[[122 141 132]
 [130 124 120]
 [127 127 130]
 [128 127 126]
 [ 99 105 117]]
->
[[130 124 120]
 [127 127 130]]

[[134 128 127 130 129]
 [121 128 127 128 127]
 [151 129 129 127 134]
 [127 128 128 129 129]]
->
[[121 128 127]
 [151 129 129]]

[[121 125 129]
 [121 125 134]
 [123 109 114]
 [126 133 110]
 [105 133 137]]
->
[[121 125 134]
 [123 109 114]]

[[131 128 150 133 156]
 [121 126 146 140 130]
 [120 126 121 128 111]]
->
[[121 126 146]
 [120 126 121]]

[[125 126 130 128 115]
 [110 137 141 145 135]
 [118 132 138 149 142]]
->
[[110 137 141]
 [118 132 138]]

[[136 132 129]
 [123 125 142]
 [122 128 128]
 [125 132 125]
 [106 103 152]]
->
[[123 125 142]
 [122 128 128]]

[[108 128 153]
 [132 120 122]
 [124 119 143]
 [127 112 149]
 [136 117 127]]
->
[[132 120 122]
 [124 119 143]]

[[150 145 126]
 [144 118 114]
 [146 118 114]
 [146 128 118]]
->
[[144 118 114]
 [146 118 114]]

[[124 126 125 116]
 [127 106 137 124]
 [129 153 124 129]
 [123 119 144 130]
 [133 116 121 121]]
->
[[127 106 137]
 [129 153 124]]
---
[[124 131 129 127 128 133 102 129 130 130 127]
 [133 122 130 129 128 127 136 128 129 126 127]
 [132 122 131 129 127 129 122 129 130 127 126]
 [125 131 128 127 128 130 119 128 128 129 128]
 [131 123 131 129 128 131 115 129 130 127 126]]
->
[[127 127 126 128 126]
 [130 126 127 129 127]
 [130 129 130 128 130]
 [129 128 129 128 129]
 [102 136 122 119 115]
 [133 127 129 130 131]
 [128 128 127 128 128]
 [127 129 129 127 129]
 [129 130 131 128 131]
 [131 122 122 131 123]
 [124 133 132 125 131]]

[[127 124 122 128 127 129 125 127 125]
 [127 122 122 128 129 128 128 126 124]
 [127 124 123 128 129 128 127 126 125]
 [128 126 126 128 127 128 126 128 129]
 [130 129 128 128 130 129 128 132 127]
 [130 128 129 128 132 128 131 130 127]
 [130 126 126 128 133 129 129 129 125]
 [130 127 129 128 132 127 132 127 128]
 [130 131 133 128 129 128 131 131 132]
 [116 110 101 127 109 130 112 127 131]]
->
[[125 124 125 129 127 127 125 128 132 131]
 [127 126 126 128 132 130 129 127 131 127]
 [125 128 127 126 128 131 129 132 131 112]
 [129 128 128 128 129 128 129 127 128 130]
 [127 129 129 127 130 132 133 132 129 109]
 [128 128 128 128 128 128 128 128 128 127]
 [122 122 123 126 128 129 126 129 133 101]
 [124 122 124 126 129 128 126 127 131 110]
 [127 127 127 128 130 130 130 130 130 116]]

[[117 126 129 134 149 158 127 138 124 143 127 128 130 111 144]
 [147 128 128 128 128 122 128 132 132 121 131 116 134 121 121]
 [133 130 131 127 142 140 128 120 130 121 131 138 141 128 147]
 [136 110 117 120 124 120 127 109 129 119 134 140 118 123 111]
 [131 120 135 135 127 125 128 135 132 130 146 131 143 138 119]]
->
[[144 121 147 111 119]
 [111 121 128 123 138]
 [130 134 141 118 143]
 [128 116 138 140 131]
 [127 131 131 134 146]
 [143 121 121 119 130]
 [124 132 130 129 132]
 [138 132 120 109 135]
 [127 128 128 127 128]
 [158 122 140 120 125]
 [149 128 142 124 127]
 [134 128 127 120 135]
 [129 128 131 117 135]
 [126 128 130 110 120]
 [117 147 133 136 131]]

[[ 98 105 109 125]
 [123 145 106 151]
 [126 148 128 151]
 [104 112 128 132]
 [122 142 126 143]
 [126 148 128 148]
 [121 137 120 141]]
->
[[125 151 151 132 143 148 141]
 [109 106 128 128 126 128 120]
 [105 145 148 112 142 148 137]
 [ 98 123 126 104 122 126 121]]

[[121 125]
 [120 125]
 [126 121]
 [128 123]
 [120 115]
 [120 116]
 [113 101]
 [115 104]
 [149 103]
 [143 111]
 [121 117]]
->
[[125 125 121 123 115 116 101 104 103 111 117]
 [121 120 126 128 120 120 113 115 149 143 121]]

[[129 123 119 123 122 140 137]
 [127 134 137 131 134 112 116]
 [127 128 131 138 131 132 133]
 [127 123 124 137 127 141 140]
 [127 137 140 127 135 108 112]
 [125 122 126 148 130 146 146]
 [129 120 116 126 121 153 147]
 [130 133 129 110 126 112 112]
 [128 134 135 124 132 116 118]
 [128 133 133 121 130 111 114]
 [127 136 140 128 135 101 107]
 [131 134 130 111 126 114 114]]
->
[[137 116 133 140 112 146 147 112 118 114 107 114]
 [140 112 132 141 108 146 153 112 116 111 101 114]
 [122 134 131 127 135 130 121 126 132 130 135 126]
 [123 131 138 137 127 148 126 110 124 121 128 111]
 [119 137 131 124 140 126 116 129 135 133 140 130]
 [123 134 128 123 137 122 120 133 134 133 136 134]
 [129 127 127 127 127 125 129 130 128 128 127 131]]

[[139 122]
 [111 149]
 [135 115]
 [121 139]
 [140 103]
 [128 127]]
->
[[122 149 115 139 103 127]
 [139 111 135 121 140 128]]
---
[[113 145 150]
 [153 146 147]]
->
[[113 153]
 [145 146]
 [150 147]]

[[132 121 127 126 144 138]
 [130 124 124 127 141 130]
 [128 126 129 128 128 131]
 [128 131 130 127 126 116]
 [124 138 131 134 114 105]
 [144 128 138 122 130 135]
 [129 130 127 128 128 130]
 [142 129 137 116 129 133]
 [135 122 134 122 137 136]
 [128 132 128 130 125 129]]
->
[[132 130 128 128 124 144 129 142 135 128]
 [121 124 126 131 138 128 130 129 122 132]
 [127 124 129 130 131 138 127 137 134 128]
 [126 127 128 127 134 122 128 116 122 130]
 [144 141 128 126 114 130 128 129 137 125]
 [138 130 131 116 105 135 130 133 136 129]]

[[115 139]
 [ 99 156]
 [113 149]
 [157 107]
 [119 134]]
->
[[115  99 113 157 119]
 [139 156 149 107 134]]

[[131 155 128 128 118 129 108 124 115 146 129 129 128 127 128]
 [128 137 124 134 123 133 122 128 123 134 124 124 124 125 125]]
->
[[131 128]
 [155 137]
 [128 124]
 [128 134]
 [118 123]
 [129 133]
 [108 122]
 [124 128]
 [115 123]
 [146 134]
 [129 124]
 [129 124]
 [128 124]
 [127 125]
 [128 125]]

[[105 144 137 127 105 110 135 112]
 [111 138 133 132 111 117 149 128]]
->
[[105 111]
 [144 138]
 [137 133]
 [127 132]
 [105 111]
 [110 117]
 [135 149]
 [112 128]]

[[130 127 135 135 123 138 131 121 124 124 125 118]
 [119 135 127 125 143 124 119 130 132 132 139 130]
 [126 131 145 143 128 149 126 110 121 122 129 106]
 [141 118 127 130 108 129 141 129 124 123 113 129]
 [130 126 113 115 128 110 129 143 134 133 128 147]
 [123 132 124 123 136 122 123 132 132 132 134 133]
 [124 131 123 123 136 121 123 133 132 132 134 135]
 [115 138 128 125 149 126 115 128 133 133 143 128]]
->
[[130 119 126 141 130 123 124 115]
 [127 135 131 118 126 132 131 138]
 [135 127 145 127 113 124 123 128]
 [135 125 143 130 115 123 123 125]
 [123 143 128 108 128 136 136 149]
 [138 124 149 129 110 122 121 126]
 [131 119 126 141 129 123 123 115]
 [121 130 110 129 143 132 133 128]
 [124 132 121 124 134 132 132 133]
 [124 132 122 123 133 132 132 133]
 [125 139 129 113 128 134 134 143]
 [118 130 106 129 147 133 135 128]]
---
[[114 138]
 [139 101]
 [133 121]]
->
[114 101]

[[127 139 130 132 129]
 [128 155 138 139 127]]
->
[127 155]

[[147  99 109 133 128]
 [108 146 146 128 129]]
->
[147 146]

[[153 127]
 [136 120]
 [135 119]]
->
[153 120]

[[112 138 136 119]
 [132 125 150 134]
 [114 117 124 123]
 [130 132 132 130]
 [133 137 137 119]]
->
[112 125 124 130]

[[126 131 145 143 142]
 [131 125 115 116 117]
 [143 107 128 127 127]
 [139 112 130 130 130]]
->
[126 125 128 130]

[[137 141 154 140 132]
 [124 120 103 122 129]]
->
[137 120]

[[132 130]
 [133 125]
 [135 129]
 [133 103]
 [134 126]]
->
[132 125]
---
[[ 98 130 143]
 [108 157 145]
 [110 153 143]]
->
[[130 143]
 [157 145]]

[[132 128 129  99]
 [124 127 128 146]
 [102 128 129 130]
 [107 128 128 125]]
->
[[128 129]
 [127 128]]

[[127 127 143]
 [130 129 128]
 [140 131 127]
 [127 128 150]
 [128 127 158]]
->
[[127 143]
 [129 128]]

[[119 104 114 142 131]
 [137 125 138 122 153]
 [119 102 128 129 140]
 [114 144 112 131 125]]
->
[[104 114]
 [125 138]]

[[137 113 121 108]
 [ 99 145 120 128]
 [125 126 150 139]
 [112 132 108 110]
 [111 135 108 113]]
->
[[113 121]
 [145 120]]

[[122 154 129 124 126]
 [130 131 130 130 145]]
->
[[154 129]
 [131 130]]
---
[[118 118 137 117 127]
 [135 143 119  98 135]
 [111 137 128 111 138]
 [135 115 138 121 134]]
->
[[118 118]
 [135 143]]

[[114 135 120 130]
 [102 138 114 109]
 [122 128 101 118]]
->
[[114 135]
 [102 138]]

[[102 146]
 [134 149]
 [123 136]]
->
[[102 146]
 [134 149]]

[[143 106 136]
 [148 107 129]
 [142 106 137]
 [144 134 106]
 [128 146 108]]
->
[[143 106]
 [148 107]]

[[102 124 132]
 [105 127 135]
 [131 118 118]
 [114 131 136]
 [118 138 145]]
->
[[102 124]
 [105 127]]

[[139 130 121 135]
 [105 123 126 111]
 [117 132 127 141]
 [118 126 124 131]
 [116 121 122 117]]
->
[[139 130]
 [105 123]]
